Here is a tiny trained network, its code and every weight. The questions are about switching its units off for an input and a target symbol, where a switched-off unit gives its printed mean instead of its output.

import numpy as np


def w(rows, s, z=0):
    codes = np.array(rows[::2]) - 128.0
    scale = np.full(codes.shape[1], s)
    scale[-1] = z or s
    return codes * scale


def f(y):
    return np.maximum(y, 0)


def softmax(a):
    e = np.exp(a - a.max(-1, keepdims=True))
    return e / e.sum(-1, keepdims=True)


def log_softmax(a):
    a = a - a.max(-1, keepdims=True)
    return a - np.log(np.exp(a).sum(-1, keepdims=True))


def net(x, mask):
    ids = ['ΓΘΨΩαβεμτ'.index(c) for c in x.split()]
    T = len(ids)
    res = E[ids] + P[:T]
    u = 0
    for l in range(2):
        r = res
        for j in range(3):
            rows = slice(3 * j, 3 * j + 3)
            q, k, v = (r @ M[l][rows].T for M in (Q, K, V))
            z = softmax(np.where(np.tri(T) > 0, q @ k.T / 3**0.5, -1e9)) @ v
            o = O[l][rows]
            res = res + np.where(mask[u + j], z, o[:, -1]) @ o[:, :-1]
        u += 3
        y = f(res @ A[l][:, :-1].T + A[l][:, -1])
        res = res + np.where(mask[u : u + 4], y, B[l][:, -1]) @ B[l][:, :-1]
        u += 4
    return log_softmax(res[-1] @ U[:, :-1].T + U[:, -1])


Q, K, V, O, A, B = {}, {}, {}, {}, {}, {}
E = w([
[96,33,252,140,101,139,83,193],'Γ',
[190,51,37,148,216,173,150,121],'Θ',
[56,131,209,55,246,102,70,104],'Ψ',
[213,78,152,156,187,145,156,174],'Ω',
[164,103,149,103,129,118,163,59],'α',
[73,67,167,138,92,186,183,35],'β',
[119,187,78,70,73,195,110,211],'ε',
[141,105,118,124,123,63,122,115],'μ',
[128,126,101,24,157,80,109,52],'τ',
],0.017)
P = w([
[7,154,196,123,197,104,174,74],'0',
[76,122,162,163,123,98,124,78],'1',
[112,129,165,147,136,117,101,105],'2',
[135,132,165,126,134,130,102,113],'3',
[138,120,147,112,111,137,107,119],'4',
[145,117,144,94,118,130,106,138],'5',
[144,95,114,101,93,132,111,146],'6',
[156,104,135,75,105,142,122,143],'7',
[165,111,145,61,116,157,130,142],'8',
[158,87,119,58,105,144,130,154],'9',
],0.011)
Q[0] = w([
[91,104,86,84,68,102,80,161],'L0H1',
[133,87,109,181,76,164,174,108],'L0H1',
[205,144,160,105,71,208,21,37],'L0H1',
[166,160,124,180,168,77,122,1],'L0H2',
[144,136,204,75,109,167,139,135],'L0H2',
[106,96,217,178,145,143,146,105],'L0H2',
[125,42,68,28,140,88,160,162],'L0H3',
[103,98,186,78,69,177,70,150],'L0H3',
[143,118,171,141,116,145,118,167],'L0H3',
],0.0075)
K[0] = w([
[141,212,153,124,99,139,108,136],'L0H1',
[168,58,116,149,141,116,183,171],'L0H1',
[134,212,101,120,84,154,90,201],'L0H1',
[171,80,218,184,169,67,106,1],'L0H2',
[165,176,157,102,61,142,114,141],'L0H2',
[45,181,145,168,92,156,147,206],'L0H2',
[249,82,115,76,116,131,102,130],'L0H3',
[102,225,67,116,95,163,123,168],'L0H3',
[175,144,163,113,53,143,200,241],'L0H3',
],0.0079)
V[0] = w([
[125,174,60,74,100,180,186,246],'L0H1',
[114,47,54,191,131,119,221,108],'L0H1',
[167,58,104,30,141,111,58,134],'L0H1',
[143,120,179,255,122,103,191,131],'L0H2',
[215,83,114,81,125,90,81,75],'L0H2',
[92,108,228,105,129,44,149,133],'L0H2',
[143,21,110,92,191,80,96,145],'L0H3',
[39,110,86,67,164,80,155,44],'L0H3',
[32,201,99,110,101,176,240,198],'L0H3',
],0.0067)
O[0] = w([
[105,99,92,69,167,150,118,198,51],'L0H1',
[129,162,163,130,163,141,146,133,104],'L0H1',
[159,212,57,74,50,127,75,125,203],'L0H1',
[46,57,133,89,162,1,107,82,58],'L0H2',
[141,98,120,42,169,175,142,138,175],'L0H2',
[137,41,53,162,147,54,140,111,196],'L0H2',
[154,143,182,59,141,62,115,74,210],'L0H3',
[80,115,140,91,219,48,92,163,254],'L0H3',
[103,142,100,128,113,37,100,215,60],'L0H3',
],0.0069,0.0081)
A[0] = w([
[12,160,94,62,168,189,149,183,126],'L0N1',
[205,146,170,142,109,150,185,172,3],'L0N2',
[1,151,198,99,89,198,128,91,215],'L0N3',
[100,204,154,201,31,163,47,157,53],'L0N4',
],0.0064,0.0014)
B[0] = w([
[71,20,106,202,206,54,102,76,242],'L0N1',
[167,156,152,107,92,102,61,87,203],'L0N2',
[200,74,160,151,116,102,64,189,255],'L0N3',
[53,135,80,248,144,180,165,121,231],'L0N4',
],0.011,0.0027)
Q[1] = w([
[166,145,97,27,160,76,119,105],'L1H1',
[66,187,155,208,51,136,113,151],'L1H1',
[96,128,109,138,138,127,128,85],'L1H1',
[51,104,33,120,190,171,124,86],'L1H2',
[116,64,195,149,83,114,82,250],'L1H2',
[222,104,89,233,118,191,170,85],'L1H2',
[122,164,57,120,165,141,89,93],'L1H3',
[2,95,132,111,199,113,176,104],'L1H3',
[125,207,206,120,51,98,145,72],'L1H3',
],0.0082)
K[1] = w([
[100,246,40,83,106,160,61,213],'L1H1',
[190,79,121,94,170,81,127,149],'L1H1',
[184,184,118,42,132,113,144,54],'L1H1',
[53,24,45,98,158,170,111,86],'L1H2',
[86,107,161,168,81,125,23,242],'L1H2',
[204,121,43,231,145,149,254,152],'L1H2',
[125,188,99,73,114,107,139,105],'L1H3',
[163,137,154,119,164,126,156,163],'L1H3',
[166,130,104,155,201,128,225,101],'L1H3',
],0.0079)
V[1] = w([
[65,129,52,101,58,86,125,81],'L1H1',
[179,147,158,134,181,146,150,2],'L1H1',
[71,177,165,123,156,156,146,153],'L1H1',
[85,218,102,98,74,111,133,68],'L1H2',
[39,175,190,160,94,102,128,75],'L1H2',
[99,138,127,183,169,106,121,122],'L1H2',
[82,88,109,103,136,102,177,175],'L1H3',
[157,109,48,59,194,85,196,132],'L1H3',
[108,141,177,74,61,102,104,103],'L1H3',
],0.0085)
O[1] = w([
[134,89,194,181,110,124,153,123,193],'L1H1',
[121,94,205,92,142,106,154,96,255],'L1H1',
[204,100,93,176,177,134,82,144,65],'L1H1',
[103,124,118,147,151,126,57,157,78],'L1H2',
[112,146,133,91,191,209,155,110,115],'L1H2',
[172,151,136,93,2,140,102,105,174],'L1H2',
[106,115,147,121,114,122,125,140,135],'L1H3',
[82,89,148,107,154,159,52,119,234],'L1H3',
[181,141,113,68,179,180,88,140,160],'L1H3',
],0.0095,0.0084)
A[1] = w([
[189,195,1,65,143,120,48,81,254],'L1N1',
[108,182,6,115,85,229,220,146,40],'L1N2',
[151,150,69,130,83,195,14,138,162],'L1N3',
[155,199,152,15,128,217,179,148,166],'L1N4',
],0.0072,0.00082)
B[1] = w([
[115,127,182,136,101,238,161,185,255],'L1N1',
[109,137,194,85,135,85,204,54,198],'L1N2',
[168,116,227,95,120,107,72,143,219],'L1N3',
[50,129,2,104,147,161,137,6,206],'L1N4',
],0.0091,0.0077)
U = w([
[184,37,149,100,174,1,121,159,132],'Γ',
[169,122,71,86,96,131,86,76,254],'Θ',
[92,98,21,61,116,194,128,119,112],'Ψ',
[135,108,114,136,132,172,78,144,137],'Ω',
[183,155,87,151,130,112,62,80,108],'α',
[133,123,94,110,151,118,109,136,33],'β',
[107,94,73,163,157,142,105,110,119],'ε',
[138,122,99,165,193,157,116,106,61],'μ',
[134,167,131,113,169,155,152,143,104],'τ',
],0.0068,0.0037)

Each question gives the input, a string of symbols that net reads in full, and the target symbol t.
The units are the heads (3 rows each of Q, K, V and O) and the neurons (one row each of A and B). Each row of codes is followed by its name. A weight is (code - 128) times the scale printed after its matrix; where a second scale follows, it is the last column's (O, A, B and U).
mask holds one flag per unit, layer by layer, with each layer's heads first. A switched-off unit (its flag False) gives its mean, the last column of its rows in O or B, instead of its output. The means were averaged over made-up inputs and are rounded, as every weight is.
A unit's drop is (log p(t) with every unit on - log p(t) with that unit switched off) / (log p(t) with every unit on - log p(t) with every unit switched off).
The circuit of an input: a set's keep is (log p(t) with only the set's units on - log p(t) with every unit switched off) / (log p(t) with every unit on - log p(t) with every unit switched off). Starting from the 12 units with the biggest drops (on a tie, the unit counted first), units are removed one at a time, each time the one whose removal leaves the highest keep (on an exact tie, the one counted first), for as long as the keep stays at least 0.8.
circuit, biggest first: the units of the circuit, biggest drop first
unit that matters most: the unit with the biggest drop
k most important neurons: the k neurons with the biggest drops, biggest first
k most important neurons of layer l: the k neurons of layer l with the biggest drops, biggest first
heads that matter: for each layer, one digit per head in row order, 1 if its drop is at least 0.15 and else 0, layers parted by /
input β Θ β τ ε Ω, target α: circuit, biggest first -> [L0N2; L1H1; L0H2; L0N4]
input α τ Γ τ τ Θ α Ω Θ Ω, target Θ: heads that matter -> 100 / 111
input α Γ ε, target τ: circuit, biggest first -> [L0N4; L1N2; L0H2]
input α μ ε Ψ α Θ β α Γ, target τ: unit that matters most -> L0N4
input Ω β β τ, target Γ: circuit, biggest first -> [L1H1; L0H2]
input α Θ α β τ Ω Ω β Γ α, target Ψ: 2 most important neurons of layer 1 -> [L1N4; L1N3]
input Θ β τ, target Γ: circuit, biggest first -> [L1H1; L1N4]
input β τ β α Θ τ ε τ μ, target Ω: 3 most important neurons -> [L1N1; L0N3; L0N4]
input Ψ τ β Θ τ Γ Θ α Ψ, target Θ: heads that matter -> 011 / 000
input α Γ τ τ τ β ε τ τ μ, target Ω: 2 most important neurons -> [L1N1; L0N3]
input Γ Γ Γ Ψ Ψ ε, target τ: 2 most important neurons -> [L1N2; L0N4]
input Θ τ τ τ Θ Θ τ τ Θ, target Ψ: circuit, biggest first -> [L1N4; L0H2]
input Ψ ε Ω, target α: circuit, biggest first -> [L1H1; L0N4; L0N2; L0H3]
input Θ ε Ψ Θ Γ Θ, target τ: 2 most important neurons of layer 1 -> [L1N1; L1N2]
input Θ β τ α, target Γ: 3 most important neurons -> [L1N4; L1N1; L0N4]
input Γ τ τ τ β Θ τ ε, target Ω: unit that matters most -> L0H2
input α Γ β β Ψ α α τ Γ, target Θ: heads that matter -> 000 / 010
input τ β τ β Ψ τ τ β μ Θ, target Γ: heads that matter -> 000 / 110
input Ω Γ τ τ α, target Γ: circuit, biggest first -> [L0H2; L1H1]
input τ Θ β, target Γ: circuit, biggest first -> [L0H2; L0N3]
input α μ τ τ Ω Γ Γ Ψ Ω, target Θ: unit that matters most -> L1H1
input β τ τ Ψ τ ε, target Ω: circuit, biggest first -> [L1N3; L0H2; L0H3; L1H2]
input β β μ α β τ Ω Θ μ β, target Ψ: circuit, biggest first -> [L0H1; L1N4; L1H2; L0H2]
input Ω τ τ τ ε Γ Θ τ, target Ω: heads that matter -> 001 / 100
input Ω α τ Γ τ Θ Θ Ω Θ, target Ψ: heads that matter -> 111 / 101
input α τ ε Γ τ Ψ, target Ω: heads that matter -> 111 / 100
input Γ Ψ τ β Γ, target Θ: unit that matters most -> L1H2
input Ψ μ Γ τ τ Γ β Θ, target Γ: heads that matter -> 010 / 110
input β Θ τ τ Γ Ω ε τ Θ, target Ω: 2 most important neurons -> [L0N4; L1N1]
input μ τ Θ β τ μ Θ τ τ, target Ψ: heads that matter -> 010 / 001
